Below is a small trained network, with its code and all its weights. Each question gives an input and a target symbol and asks what happens when units are switched off, that is, made to give their printed mean instead of their output.

import numpy as np


def w(rows, s, z=0):
    codes = np.array(rows[::2]) - 128.0
    scale = np.full(codes.shape[1], s)
    scale[-1] = z or s
    return codes * scale


def norm(h):
    return h / np.sqrt((h * h).mean(-1, keepdims=True) + 1e-5)


def f(y):
    return np.maximum(y, 0)


def softmax(a):
    e = np.exp(a - a.max(-1, keepdims=True))
    return e / e.sum(-1, keepdims=True)


def log_softmax(a):
    a = a - a.max(-1, keepdims=True)
    return a - np.log(np.exp(a).sum(-1, keepdims=True))


def net(x, mask):
    ids = ['αβγδεζηθλμξστφψω'.index(c) for c in x.split()]
    T = len(ids)
    res = E[ids] + P[:T]
    u = 0
    for l in range(2):
        q, k, v = (norm(res) @ M[l].T for M in (Q, K, V))
        z = softmax(np.where(np.tri(T) > 0, q @ k.T / 4**0.5, -1e9)) @ v
        res = res + np.where(mask[u], z, O[l][:, -1]) @ O[l][:, :-1]
        u += 1
        y = f(norm(res) @ A[l][:, :-1].T + A[l][:, -1])
        res = res + np.where(mask[u : u + 4], y, B[l][:, -1]) @ B[l][:, :-1]
        u += 4
    return log_softmax(norm(res)[-1] @ U[:, :-1].T + U[:, -1])


Q, K, V, O, A, B = {}, {}, {}, {}, {}, {}
E = w([
[95,127,206,88],'α',
[195,147,141,191],'β',
[63,150,118,111],'γ',
[57,135,84,140],'δ',
[111,119,119,207],'ε',
[64,99,153,92],'ζ',
[130,150,96,207],'η',
[73,100,145,101],'θ',
[141,46,186,102],'λ',
[77,111,108,130],'μ',
[78,100,137,108],'ξ',
[81,98,141,102],'σ',
[66,129,81,137],'τ',
[82,98,140,104],'φ',
[202,104,2,91],'ψ',
[167,245,16,118],'ω',
],0.021)
P = w([
[112,96,150,94],'0',
[143,116,182,95],'1',
[59,28,2,134],'2',
[104,101,174,90],'3',
[179,135,209,80],'4',
[50,22,7,125],'5',
[71,92,171,88],'6',
[184,138,221,72],'7',
[57,19,23,128],'8',
[58,90,163,81],'9',
[176,147,216,73],'10',
[45,24,21,126],'11',
[23,91,149,93],'12',
[170,140,218,66],'13',
],0.0084)
Q[0] = w([
[52,108,166,153],'L0H0',
[156,9,13,78],'L0H0',
[151,68,96,205],'L0H0',
[174,14,3,134],'L0H0',
],0.0055)
K[0] = w([
[184,93,129,155],'L0H0',
[215,224,95,2],'L0H0',
[118,187,204,102],'L0H0',
[240,206,155,66],'L0H0',
],0.0066)
V[0] = w([
[151,183,127,98],'L0H0',
[148,143,36,89],'L0H0',
[113,43,130,202],'L0H0',
[233,70,3,2],'L0H0',
],0.0069)
O[0] = w([
[180,239,181,95,3],'L0H0',
[167,127,133,83,134],'L0H0',
[74,99,83,221,232],'L0H0',
[254,102,26,42,93],'L0H0',
],0.0046,0.0017)
A[0] = w([
[78,202,192,83,136],'L0N0',
[110,253,27,183,18],'L0N1',
[100,177,125,48,165],'L0N2',
[181,71,67,131,254],'L0N3',
],0.012,0.0015)
B[0] = w([
[170,214,50,163,253],'L0N0',
[83,111,254,17,237],'L0N1',
[61,163,32,149,241],'L0N2',
[55,160,74,70,224],'L0N3',
],0.0092,0.004)
Q[1] = w([
[170,157,210,69],'L1H0',
[66,87,60,2],'L1H0',
[77,166,225,77],'L1H0',
[209,161,187,248],'L1H0',
],0.007)
K[1] = w([
[180,160,47,143],'L1H0',
[170,149,134,23],'L1H0',
[47,110,107,147],'L1H0',
[138,125,118,255],'L1H0',
],0.008)
V[1] = w([
[201,68,245,167],'L1H0',
[156,2,70,165],'L1H0',
[150,120,6,238],'L1H0',
[105,150,121,85],'L1H0',
],0.0074)
O[1] = w([
[177,107,172,125,1],'L1H0',
[143,47,125,160,111],'L1H0',
[239,112,40,254,100],'L1H0',
[33,111,139,101,170],'L1H0',
],0.0082,0.0073)
A[1] = w([
[114,187,155,115,244],'L1N0',
[169,182,109,99,120],'L1N1',
[140,162,53,129,191],'L1N2',
[251,151,158,121,8],'L1N3',
],0.011,0.0015)
B[1] = w([
[133,120,188,170,248],'L1N0',
[71,123,89,135,161],'L1N1',
[158,135,132,95,255],'L1N2',
[248,117,125,94,145],'L1N3',
],0.017,0.0036)
U = w([
[109,205,159,154,109],'α',
[166,147,130,132,254],'β',
[113,211,77,167,151],'γ',
[103,130,127,133,90],'δ',
[110,120,113,216,154],'ε',
[102,129,121,130,88],'ζ',
[102,140,203,148,170],'η',
[97,115,123,132,95],'θ',
[113,67,179,72,138],'λ',
[88,76,91,152,123],'μ',
[92,89,112,130,111],'ξ',
[99,93,115,122,103],'σ',
[89,103,112,115,103],'τ',
[96,88,113,119,102],'φ',
[143,124,66,56,149],'ψ',
[122,184,166,6,87],'ω',
],0.017,0.0087)

Each question gives the input, a string of symbols that net reads in full, and the target symbol t.
The units are the heads (4 rows each of Q, K, V and O) and the neurons (one row each of A and B). Each row of codes is followed by its name. A weight is (code - 128) times the scale printed after its matrix; where a second scale follows, it is the last column's (O, A, B and U).
mask holds one flag per unit, layer by layer, with each layer's heads first. A switched-off unit (its flag False) gives its mean, the last column of its rows in O or B, instead of its output. The means were averaged over made-up inputs and are rounded, as every weight is.
A unit's drop is (log p(t) with every unit on - log p(t) with that unit switched off) / (log p(t) with every unit on - log p(t) with every unit switched off).
The circuit of an input: a set's keep is (log p(t) with only the set's units on - log p(t) with every unit switched off) / (log p(t) with every unit on - log p(t) with every unit switched off). Starting from all 10 units, units are removed one at a time, each time the one whose removal leaves the highest keep (on an exact tie, the one counted first), for as long as the keep stays at least 0.8.
circuit, biggest first: the units of the circuit, biggest drop first
most important unit: the unit with the biggest drop
top k neurons: the k neurons with the biggest drops, biggest first
k most important neurons of layer l: the k neurons of layer l with the biggest drops, biggest first
drop of u: that unit's drop, to one decimal
input γ μ γ τ μ, target γ: most important unit	L0N1
input σ γ η δ ψ γ σ λ θ ψ η, target η: circuit, biggest first	[L0N1; L1N0]
input ξ γ λ τ α ψ γ, target γ: circuit, biggest first	[L0N0; L0N1]
input ε δ γ λ μ ε β, target β: top 2 neurons	[L1N3; L0N2]
input δ ω μ θ β σ δ η τ β ε γ γ α, target α: circuit, biggest first	[L0N0; L1N0; L0N1]
input δ ψ η γ β α γ τ, target γ: top 2 neurons	[L0N0; L0N2]
input γ γ μ ζ σ β γ ζ, target γ: top 3 neurons	[L0N0; L0N1; L0N2]
input θ η σ γ γ λ ψ ψ ζ μ σ, target ψ: top 3 neurons	[L0N1; L1N2; L0N0]
input α ω ω ω φ σ ω ε γ δ η γ γ μ, target γ: 3 most important neurons of layer 0	[L0N0; L0N2; L0N3]
input δ ζ θ λ λ τ γ λ ξ φ γ, target γ: 2 most important neurons of layer 0	[L0N0; L0N1]
input γ ξ ξ ψ τ β, target ψ: top 3 neurons	[L0N3; L1N2; L0N2]
input γ ψ γ ζ ξ, target γ: 3 most important neurons of layer 0	[L0N1; L0N0; L0N2]
input η α γ μ ε σ λ ω λ η ξ, target η: top 2 neurons	[L1N0; L0N3]
input β φ μ ω α β, target ω: most important neuron of layer 0	[L0N3]
input ψ γ β, target ψ: top 2 neurons	[L0N3; L1N2]
input γ δ δ γ θ γ τ λ β η φ η γ ε, target ε: drop of L0N1	0.1
input μ ψ θ, target ψ: drop of L0H0	1.0
input τ β β γ ω, target ω: drop of L0N0	0.0
input ψ ζ γ, target ψ: 2 most important neurons of layer 0	[L0N2; L0N1]
input ζ φ ξ γ ψ φ, target ψ: most important neuron of layer 0	[L0N1]
input η μ θ γ σ δ δ ξ μ γ ζ, target γ: 2 most important neurons of layer 0	[L0N0; L0N1]
